Below is a small trained network, with its code and all its weights. Each question gives an input and a class and asks what happens when units are switched off, that is, made to give their printed mean instead of their output.

import numpy as np


def w(rows, s, z=0):
    codes = np.array(rows[::2]) - 128.0
    scale = np.full(codes.shape[1], s)
    scale[-1] = z or s
    return codes * scale


def f(y):
    return np.maximum(y, 0)


def log_softmax(a):
    a = a - a.max(-1, keepdims=True)
    return a - np.log(np.exp(a).sum(-1, keepdims=True))


def net(x, mask):
    res = np.array(x, float).reshape(1, 7) / 4 @ E
    y = f(res @ A[0][:, :-1].T + A[0][:, -1])
    res = res + np.where(mask, y, B[0][:, -1]) @ B[0][:, :-1]
    return log_softmax(res[-1] @ U[:, :-1].T + U[:, -1])


A, B = {}, {}
E = w([
[106,113,120,131],'x0',
[5,102,138,175],'x1',
[76,121,127,142],'x2',
[170,132,127,114],'x3',
[48,104,115,150],'x4',
[122,24,253,76],'x5',
[91,146,146,143],'x6',
],0.006)
A[0] = w([
[145,111,11,175,100],'neuron 1',
[124,175,162,137,225],'neuron 2',
[119,136,87,136,100],'neuron 3',
[150,147,113,56,255],'neuron 4',
[160,152,48,220,85],'neuron 5',
[166,197,98,41,107],'neuron 6',
[104,119,130,185,122],'neuron 7',
[145,163,97,166,85],'neuron 8',
[139,242,82,215,83],'neuron 9',
],0.011,0.0042)
B[0] = w([
[74,88,211,162,220],'neuron 1',
[131,126,2,142,198],'neuron 2',
[183,188,187,90,159],'neuron 3',
[96,236,39,164,247],'neuron 4',
[154,193,234,54,227],'neuron 5',
[89,226,162,129,221],'neuron 6',
[120,95,3,62,165],'neuron 7',
[248,47,170,96,178],'neuron 8',
[195,50,191,96,254],'neuron 9',
],0.0062,0.0056)
U = w([
[115,147,117,253,224],'0',
[53,187,85,114,140],'1',
[193,25,253,153,2],'2',
[180,82,56,254,146],'3',
],0.0073,0.0038)

Each question gives the input, the list of numbers given to net, and the class t.
The units are the neurons (one row each of A and B). Each row of codes is followed by its name. A weight is (code - 128) times the scale printed after its matrix; where a second scale follows, it is the last column's (A, B and U).
mask holds one flag per neuron, in row order. A switched-off neuron (its flag False) gives its mean, the last column of its row in B, instead of its output. The means were averaged over made-up inputs and are rounded, as every weight is.
A unit's drop is (log p(t) with every unit on - log p(t) with that unit switched off) / (log p(t) with every unit on - log p(t) with every unit switched off).
The circuit of an input: a set's keep is (log p(t) with only the set's units on - log p(t) with every unit switched off) / (log p(t) with every unit on - log p(t) with every unit switched off). Starting from all 9 units, units are removed one at a time, each time the one whose removal leaves the highest keep (on an exact tie, the one counted first), for as long as the keep stays at least 0.8.
circuit, biggest first: the units of the circuit, biggest drop first
most important unit: the unit with the biggest drop
top k neurons: the k neurons with the biggest drops, biggest first
drop of u: that unit's drop, to one decimal
input [0,3,7,8,-8,7,-2], class 0: most important unit -> neuron 9
input [5,-1,-1,3,-4,-7,1], class 2: circuit, biggest first -> (neuron 9; neuron 5)
input [-7,-8,6,5,7,7,4], class 1: circuit, biggest first -> (neuron 9; neuron 8)
input [0,-6,-5,-1,0,-7,3], class 2: circuit, biggest first -> (neuron 9; neuron 5)
input [1,-4,4,0,-4,-5,-1], class 2: circuit, biggest first -> (neuron 9; neuron 5)
input [2,-4,-7,-4,-5,-6,7], class 2: top 2 neurons -> (neuron 9; neuron 8)
input [1,-7,-4,-4,-8,5,-4], class 1: top 3 neurons -> (neuron 4; neuron 6; neuron 9)
input [-1,-5,-4,6,-3,6,0], class 0: top 2 neurons -> (neuron 4; neuron 9)
input [4,-5,-8,-2,4,-7,-1], class 2: drop of neuron 9 -> 0.4
input [-6,-4,-6,4,8,-6,8], class 2: drop of neuron 5 -> 0.2
input [2,-2,6,-2,-3,-8,3], class 2: drop of neuron 9 -> 0.4
